In the rows, 128 means zero.
Each row has a class, written after it.
[156 128 129 152 146 124 142 121 126 148 114 140 133 146 152 175 140 128
  95 130 143 116 145 129  84 146 134 122 141 121 124 128 152 127 127 135
 145 130  87 106 125 168  67 126 131 129 116 121  91 130 127  99 136 130
 134 173 118 119 108 116 107 146 139 115 133 129  86 144 120 146 126 125
 133 133 106 119 105 105 156 139 120 129  86 148 127 197 120 118 123 120
 125  96 202 118 117 137 130 132 151 123 119 164 133 130 116 137 134 111
 114 157 133 109  89  98]
ruru
[132 111 113 131 207 143 133 168 111  97 111 127 136 162 109 131 129 133
 117 147 131 147 118  94 133 138 119 135 122 148 133 136 110 121 127 129
 112 142 122 103 157 125 146 144 188 108 101 130  82  99 150  51 162 140
 138 103 140 144 106 128 103 136 192 117 121 124 145 126 130 139 130 124
 136 128 134 127 103 139 148 122 124 144 104 144 118 152 126 119 136 113
 133 124 129 132 130 130 129 127 146  92 119 137 107 123 130 141 142  64
 118 122 124  81  89 112]
ruru
[157 125 111 145 126 117 134 134 118 118 116 115 127 209 170 162 132 151
 129 133 126 152 148 152 111 161 110 132 127 136 137 122  88 126 112 163
 134 123 123 110 164 141 108 190 130  84 101 119 109 110 105  82 151 137
 130 149 134 133 114 119 122 120 166 120 132 130 167 126 139 139 118 141
 143 137 138 105 114 139 150 133 110 139 118 150 121 158 119 134 148  71
 125 124 167 126 127 135  98 120 149 114 110 148  61 129 120 157 143  33
 156  80 111  92  71  78]
ruru
[ 82 119 138 153 133 149 125 114 145 144 117 126 125 154 146 142 132 134
 117 117 126 173 140 151 132 148  97 106 122 121 113 131  92 121 136 131
  93 140 102 120 180 132 147 106 112 106 131 127 134 119  98 126 168 135
 146 175 108 127 133 160 118 148 113 143 134 139 167 118 125 125 126 116
 134 121 156 125 109 125 139 114 135 133 103 173 127 196 129 126 116 142
 148  41 177 127 121 141 127 114 133  83 100 147 101 144 113 135 146 119
 121 145 120  78  81 153]
Futo
[134 114 103 140 167 141 120 140 141 105 111 128 147 147 135 139 115 126
  79 144 144 149 130 112 142 121 117 131 128 141 137 136 103 119 134 137
 116 145 133 105 168 133 144 139 167 122 116 122 111 114 129  80 144 125
 104 148 136 142 101 145 127 140 139 145 117 132 156 129 135 135 136 112
 131 120 145 127  88 118 139 116 124 119 140 135 114 176 122 139 117 126
 124  95 108 135 121 126 107 130 130 103 106 164 116 129 127 131 141 107
 116 141 125  83  91 113]
tesam
[168 125 114 165 120  89 137 151  96 111 115 145 157 158 111 179 126 138
 100 150 111  81 143 165  90 163 165 136 136 119 125 142 191 112 129 115
 147 125  85 110 114 149  72 148 164 140  85 130   4 120 126 124 111 115
 117 137 143 121 114  93 116 147 177 110 126 130  80 123 149 147 145 134
 131 122 106 122 133 132 133 128 107 129 119 151 130 172 122 116 128  83
 115 134 249 138 130 113 115 149 147 112  99 169  98 143 114 144 122 131
 118 139 144 122  88 119]
ruru
[135 119 117 139 101 135 136 139 146 106 124 135 116 159 113 159 123 125
 119 149 150 125 133 112 149 149 113 138 131 214 134 127 103 132 129 138
 122 126 118 118 143 141 124 141 155  98 114 124  94 122 111  67 146 147
 116 153 130 138  80 132 131 136 153 164 127 114 150 132 131 133 133 134
 131 122 119 121  86 139 145 125 110 128 111 135 101 140 119 126 133 109
 115  95 149 138 118 131 137 129 151 131 112 169  96 140 113 136 140  83
 143 133 118  68  82 125]
ruru
[115 115 104 144 156 144 121 160 105 113 108 115 137 131 139 155 129 118
 101 126 133 176 128  75 128 136 119 118 144 138 140 137  99 116 134 172
 118 129 109 103 183 138 106 138 159  95 116 124 150 108 186  52 137 120
 112 147 128 143 121 130 107 158 188 132 122 141 156 125 147 124 122  93
 144 133 163 127  88 116 154 122 135 143 152 157 119 199 118 125 139 130
 133  90 114 122 130 128  73 132 121 102 118 165 108 127 113 147 150  76
  93 155 117  66  80 111]
Kazu
[102 124 115 138 226 150 116 149 133 112 130 133 139 165 109 143 115 116
 108 147 130 118 122 132 134  70 119 124 127 144 130 141 151 123 137 128
 115 156 130  97 148 136 154 127 170 152 139 122  40 115 137 106 158 136
 152 109 117 127 106 150 117 129 119  99 121 134 105 132 128 137 135 132
 131 119 147 128 146  90 121 129 115 122  77 157 102 192 122  89 113 126
 137 118 178 144 132 126 123 109 154  79 114 123 147 135 121 114 138 157
 111 123 117 190  39 111]
Kazu
[125 130 130 148 101 123 132 115 129 132 122 147 122 132 132 171 130 120
 122 143 137 129 139 140 119 176 131 105 145  99 120 120 146 130 139 110
 102 120  83 122 134 142  87 122 103 130 132 127 117 142 126 120 129 121
 134 191 109 125 113 150 105 165 133 141 130 130 105 120 127 139 134 118
 121 120 132 126 124 125 144 136 122 124 104 172 138 192 133 119 115 130
 123  77 213 126 126 149 125 135 143 115 108 157 118 130 109 128 136 133
 120 143 131  87 106 189]
Futo
[ 77 120 113 141 139 128 114 155  90 125 122 136 137 135 124 148 127 117
 109 132 129 168 127  95 146 161 137 105 130 140 129 137 141 120 126 104
  90 147  94 115 171  75 143 140 148 127 127 125  89 118 157 118 162 124
 138 118 114 153 128 143 104 142 167 126 113 143 135 122 134 137 129 130
 132 119 142 132 118 124 147 102 128 124 112 153 126 150 134 108 132 129
 116 118 194 130 126 121  90 121 120  97 124 138 116 132 132 138 136 106
 109 120 117  97  74 154]
Kazu
[ 89 120 117 155 123 121 121 156 107 144 108 130 147 142 155 167 147 135
 113 131 122 169 143 141 112 186 134  99 136 114 122 123 122 113 136 123
  87 142  77 120 169 119 134 124 130 121 105 124  92 130 123 136 124 112
 140 155 130 124 153 144 117 157 156 136 125 135 169 101 139 140 119 106
 128 116 139 119  86 154 149 129 126 138  86 183 138 176 137 115 123 118
 123  67 232 135 123 137 104 119 126  76  74 163  87 132 119 139 147  84
 110 135 111  73  76 174]
Futo
[ 88 119 113 156 119 136 126 159 136 113 123 123 147 127 133 142 119 141
  84 139 129 149 145  90 149 147  93 115 130 151 121 152 171 116 137 128
 119 143 107 108 166 158 137 160 158 115 111 130  66 102 126  97 171 144
 153 133 126 140 129 134  94 142 122 121 119 138 154 124 139 131 116 134
 121 114 167 129 133  78 165 113 113 134  97 175 132 177 122 110 130 133
 115 122 207 128 134 122 103 125 110  98 114 139 135 139 113 149 138 100
 133 150 131 106  50 118]
Kazu
[ 69 125 128 146  95 138 119 118 115 154 115 147 130 106 133 156 131 115
 119 127 136 164 135 153 141 189 150  94 143 104 114 134 144 114 129  99
  67 145  81 133 158 125 136 104  95 156 151 129 129 144 119 185 145 109
 142 180 106 133 151 146 128 164 102 148 120 132 136 104 123 116 132 106
 120 108 134 125 119 129 126 124 134 118 106 186 129 176 134 119 110 150
 121  52 239 122 121 144 123 110 115  97 131 158 125 131 108 117 127 161
 118 131 127 102  99 204]
Futo
[133 118 112 148 116 113 113 148 128  93 124 137 165 127 106 168 124 113
 116 138 135 102 143 124 137  95 148 139 133 130 120 135 138 112 134 127
 133 114 123 118 156 144 108 166 175 116 103 127  48 123 142 156 137 130
 114 120 147 142  77 108 126 123 143 164 115 138 133 111 137 142 138 117
 135 146  96 125  98 116 146 121 106 122 144 135  99 165 120 122 126 126
 116  98 189 135 141 120 137 128 126 126  98 193 121 126 119 135 136 151
 116 129 128  96  53 167]
tesam
[132 117  99 151 121 110 140 164  87 117 103 143 151 136  97 175 150 122
 117 151 137 135 146  93 102 174 138 126 134 123 132 138 135 106 121 142
 124 133  65 109 142 125  94 127 194 103  94 124  40 116 144  90 147 123
 140 143 139 128  93 112 106 152 211 148 127 129 134 122 140 147 125 107
 132 128 134 120  81 157 162 121 121 132 107 173 127 159 138 106 120 118
 117  81 245 131 125 125 131 128 144 105 106 167  95 127 113 138 149  66
 108 134 128  61  74 146]
ruru
[141 119 111 128 126 116 127 158 118 108  94 127 134 131 119 136 122 125
 115 137 136 146 131 105 128 142 137 137 146 129 123 134 105 124 131  89
 109 123 125 113 144 130 120 128 149 118 101 131 142 116 148  99 139 122
 103 142 145 142 125 120 130 155 173 152 122 128 174 123 153 129 131 110
 138 123 135 126 102 145 134 114 136 133 178 135 133 145 127 142 133 122
 121 106  91 123 131 121 101 136 112 118 103 157 105 121 121 137 141 104
 117 145 128  80 147 127]
tesam
[111 127 124 142  70 115 122 137 116 123 121 126 145 129 117 148 125 142
 108 130 125 131 137 146 129 137 116 131 131 117 124 141 145 125 152 133
 123 129 125 126 155 129 123 132 136 113 104 118  91 116 120 132 138 115
 130 142 126 133 126 127 121 123 113 143 121 128 138 125 144 115 123 124
 133 116 121 131 134 120 133 120 113 123 127 160 140 168 118 129 123 132
 132 105 183 134 126 137 114 124 117 110 128 165 104 136 125 142 136 144
 117 101 131 101  86 154]
tesam
[163 130 127 133 179 127 130 171 119 123 111 126 111 158 126 153 133 123
 136 152 139 127 127 130  96 153 138 126 141 126 124 139 107 126 123 119
 110 135  69 111 117 146 114 140 112 106 112 124 128 118 143  77 125 120
 123 158 132 130  91 122 116 169 201 107 142 137 115 124 133 150  98 116
 136 119 113 130 112 148 141 137 136 130 129 156 126 161 126 122 135 107
 114  85 156 120 131 127 127 141 142 121 104 195 134 129 121 122 124  81
 128 131 134  94 131  94]
ruru
[ 76 112 123 138 114 135 106 152 113 117 114 114 135 121 105 125 125 136
 129 133 135 166 132 107 160 168 131 108 124 129 110 152 126 121 133 111
  90 136 108 122 159 116 165 127 154 117 121 124 101 108 143 124 154 130
 144 128 112 135 132 140 114 179 143 125 112 135 153 113 136 119 123 119
 132 109 158 141 140 130 143 113 116 125 100 168 145 202 128 120 117 143
 131  98 184 130 127 130  92 117 110  96 121 140 121 130 118 130 131 118
 123 129 117 100  90 164]
Kazu
[113 123 102 152 126 127 132 122 124 103 117 122 148 122 144 136 127 132
  85 129 139 160 153 114 125 125 124 121 133 110 141 136 125 124 138 136
 136 132 127 106 173 141 119 130 139 115 112 124 100 125 143 104 146 128
 133 137 129 139 133 137 125 131 127 144 116 136 157 123 136 128 128 122
 131 122 144 124 102  94 149 118 119 123 132 150 117 183 118 126 132 146
 135 105 158 125 130 135 102 125 115 105 119 154 110 132 162 141 142 112
 116 148 124  91  77 122]
tesam
[122 129 145 154  93 130 135 103 154 141 126 140 142 157 125 152 128 124
 126 137 135 124 148 186 128 134 117 126 134 108 117 140 112 140 146 121
 108 132 150 126 153 136 126 108 125 126 119 133 109 127  89 131 132 122
 129 183 113 127 131 136 136 142 101 154 132 131 142 126 130 131 140 119
 130 119 131 125 110 137 124 131 113 123 117 162 125 195 120 134 121 125
 146  55 185 130 126 141 133 115 151 117 102 172  87 137 115 130 136 159
 117 141 123  99  95 154]
Futo
[117 116 104 155 128 125 125 133 119 138 130 147 136 146 122 167 104 124
 104 157 138 129 125 147 131 157 126 113 130 124 126 153 164 129 140 122
  85 110 116 109 155 145 125 127 146 145 133 131  57 131 130 102 139 118
 131 164 101 120 122 130 121 152 127 128 125 133  84 135 135 127 146 128
 131 113 156 122 134 111 121 122 116 123  84 162 124 196 120 114 105 117
 129  98 201 145 127 132 108 122 149  90 110 137 107 136 112 131 135 156
 116 138 131 112  69 147]
Futo
[ 94 109 115 152 124 138 125 124 126 137 120 138 150 117 137 169 129 129
  77 131 136 143 133  82 131 153 123 112 135 144 125 132 160 112 130 120
 111 136  97 114 161 140 134 134 166 135 122 129  54 124 122 141 157 127
 141 135 131 139 115 144 105 147 113 143 117 139 160 122 134 140 116  88
 132 118 124 124  97  99 157 120 124 121  91 147 124 161 123 116 112 148
 115 111 220 134 126 116 134 120 121 110 114 158 138 141 131 130 142  92
 127 136 126 102  69 147]
Kazu
